Below is a small trained network, with its code and all its weights. Each question gives an input and a class and asks what happens when units are switched off, that is, made to give their printed mean instead of their output.

import numpy as np


def w(rows, s, z=0):
    codes = np.array(rows[::2]) - 128.0
    scale = np.full(codes.shape[1], s)
    scale[-1] = z or s
    return codes * scale


def norm(h):
    return h / np.sqrt((h * h).mean(-1, keepdims=True) + 1e-5)


def f(y):
    return np.maximum(y, 0)


def log_softmax(a):
    a = a - a.max(-1, keepdims=True)
    return a - np.log(np.exp(a).sum(-1, keepdims=True))


def net(x, mask):
    res = np.array(x, float).reshape(1, 6) / 4 @ E
    u = 0
    for l in range(2):
        y = f(norm(res) @ A[l][:, :-1].T + A[l][:, -1])
        res = res + np.where(mask[u : u + 15], y, B[l][:, -1]) @ B[l][:, :-1]
        u += 15
    return log_softmax(norm(res)[-1] @ U[:, :-1].T + U[:, -1])


A, B = {}, {}
E = w([
[68,146,90,74,176,66,150],'x0',
[150,60,191,101,157,148,117],'x1',
[97,192,180,63,167,98,78],'x2',
[2,196,78,63,122,200,153],'x3',
[205,160,171,106,93,104,137],'x4',
[161,142,73,65,137,151,120],'x5',
],0.0098)
A[0] = w([
[207,178,194,25,112,101,125,153],'L0N1',
[195,102,131,155,110,130,146,167],'L0N2',
[75,158,220,117,142,124,86,117],'L0N3',
[141,110,231,185,95,97,91,166],'L0N4',
[233,167,216,3,127,94,136,156],'L0N5',
[77,149,140,118,174,123,116,138],'L0N6',
[162,174,90,150,131,32,137,77],'L0N7',
[153,147,123,140,165,104,81,24],'L0N8',
[55,179,134,100,145,131,122,72],'L0N9',
[180,93,226,229,142,95,90,43],'L0N10',
[140,83,193,177,143,92,108,107],'L0N11',
[104,190,219,84,148,140,88,121],'L0N12',
[37,145,138,49,182,116,117,68],'L0N13',
[176,114,150,118,106,163,73,122],'L0N14',
[144,145,134,110,155,100,71,2],'L0N15',
],0.011,0.0041)
B[0] = w([
[105,124,186,53,205,122,203,231],'L0N1',
[138,146,123,98,197,118,120,212],'L0N2',
[113,125,157,68,157,109,125,203],'L0N3',
[114,130,167,78,180,123,214,243],'L0N4',
[94,120,254,71,183,148,203,251],'L0N5',
[161,181,130,109,152,141,135,198],'L0N6',
[195,160,49,148,104,92,52,184],'L0N7',
[159,126,92,119,125,131,120,143],'L0N8',
[110,136,189,97,147,150,207,225],'L0N9',
[126,71,213,26,188,128,240,254],'L0N10',
[135,141,127,138,188,131,163,211],'L0N11',
[98,107,153,79,186,109,154,221],'L0N12',
[142,75,162,2,241,77,142,248],'L0N13',
[153,196,175,111,134,102,118,182],'L0N14',
[161,152,86,143,138,111,131,146],'L0N15',
],0.0097,0.0072)
A[1] = w([
[181,129,159,75,130,188,6,158],'L1N1',
[93,117,80,130,136,157,89,47],'L1N2',
[110,132,184,113,139,130,103,76],'L1N3',
[88,122,180,103,143,106,111,102],'L1N4',
[69,115,119,49,162,103,107,127],'L1N5',
[64,164,84,122,102,159,161,114],'L1N6',
[118,150,141,192,148,147,117,2],'L1N7',
[89,208,121,134,98,145,104,93],'L1N8',
[50,131,126,61,170,110,103,83],'L1N9',
[98,173,120,109,83,133,45,94],'L1N10',
[131,124,159,143,97,89,105,93],'L1N11',
[181,37,119,151,114,132,139,118],'L1N12',
[165,123,157,118,96,131,117,83],'L1N13',
[100,171,149,59,132,109,130,141],'L1N14',
[182,124,169,120,120,169,81,84],'L1N15',
],0.013,0.0047)
B[1] = w([
[254,153,14,160,165,89,79,140],'L1N1',
[155,144,200,121,135,85,158,135],'L1N2',
[123,131,114,132,166,138,135,165],'L1N3',
[180,134,143,152,147,168,189,197],'L1N4',
[202,114,126,96,230,133,179,251],'L1N5',
[127,110,232,171,89,82,139,166],'L1N6',
[117,161,155,139,116,88,162,129],'L1N7',
[131,51,203,179,114,162,164,139],'L1N8',
[161,126,110,94,183,164,168,237],'L1N9',
[158,117,191,138,133,141,216,129],'L1N10',
[172,177,121,128,148,129,141,128],'L1N11',
[132,180,140,72,217,151,131,149],'L1N12',
[155,159,119,155,158,163,110,131],'L1N13',
[148,134,167,175,157,158,166,244],'L1N14',
[151,148,37,111,140,136,91,133],'L1N15',
],0.0087,0.012)
U = w([
[147,144,155,78,207,138,178,193],'0',
[158,162,37,127,127,105,29,137],'1',
[92,136,179,171,11,135,132,63],'2',
[75,121,137,65,57,110,2,2],'3',
],0.018,0.0058)

Each question gives the input, the list of numbers given to net, and the class t.
The units are the neurons (one row each of A and B). Each row of codes is followed by its name. A weight is (code - 128) times the scale printed after its matrix; where a second scale follows, it is the last column's (A, B and U).
mask holds one flag per neuron, layer by layer. A switched-off neuron (its flag False) gives its mean, the last column of its row in B, instead of its output. The means were averaged over made-up inputs and are rounded, as every weight is.
A unit's drop is (log p(t) with every unit on - log p(t) with that unit switched off) / (log p(t) with every unit on - log p(t) with every unit switched off).
most important unit: the unit with the biggest drop
top k neurons: the k neurons with the biggest drops, biggest first
top k neurons in layer l: the k neurons of layer l with the biggest drops, biggest first
drop of u: that unit's drop, to one decimal
input [3,-7,-8,-3,3,-2], class 1: most important unit => L0N7
input [-4,-6,1,-1,-5,6], class 2: top 3 neurons in layer 0 => L0N13, L0N10, L0N1
input [-2,-6,-2,2,-7,3], class 2: top 2 neurons in layer 0 => L0N13, L0N10
input [-8,-4,-3,1,-8,0], class 2: top 3 neurons => L0N13, L1N5, L0N10
input [7,-8,2,-6,0,4], class 1: top 2 neurons in layer 0 => L0N7, L0N10
input [-3,-2,-8,4,2,0], class 2: top 3 neurons in layer 1 => L1N5, L1N9, L1N6
input [-7,2,-6,3,-3,2], class 1: top 2 neurons in layer 1 => L1N1, L1N5
input [-1,0,-8,3,-6,0], class 2: top 2 neurons => L0N13, L1N5
input [-1,0,-4,3,-4,-8], class 2: top 2 neurons => L0N13, L0N10
input [2,-3,-5,5,2,-2], class 2: top 2 neurons => L0N13, L0N10
input [5,-2,-1,-2,-1,1], class 1: top 3 neurons => L0N7, L0N10, L0N5
input [-8,-5,-1,4,-6,4], class 2: drop of L0N13 => 0.3
input [5,-6,-7,-6,-7,1], class 1: drop of L0N12 => 0.0
input [5,-8,-8,3,7,1], class 2: drop of L0N13 => 0.3
input [-1,-5,-3,-4,-5,7], class 1: top neuron => L0N10
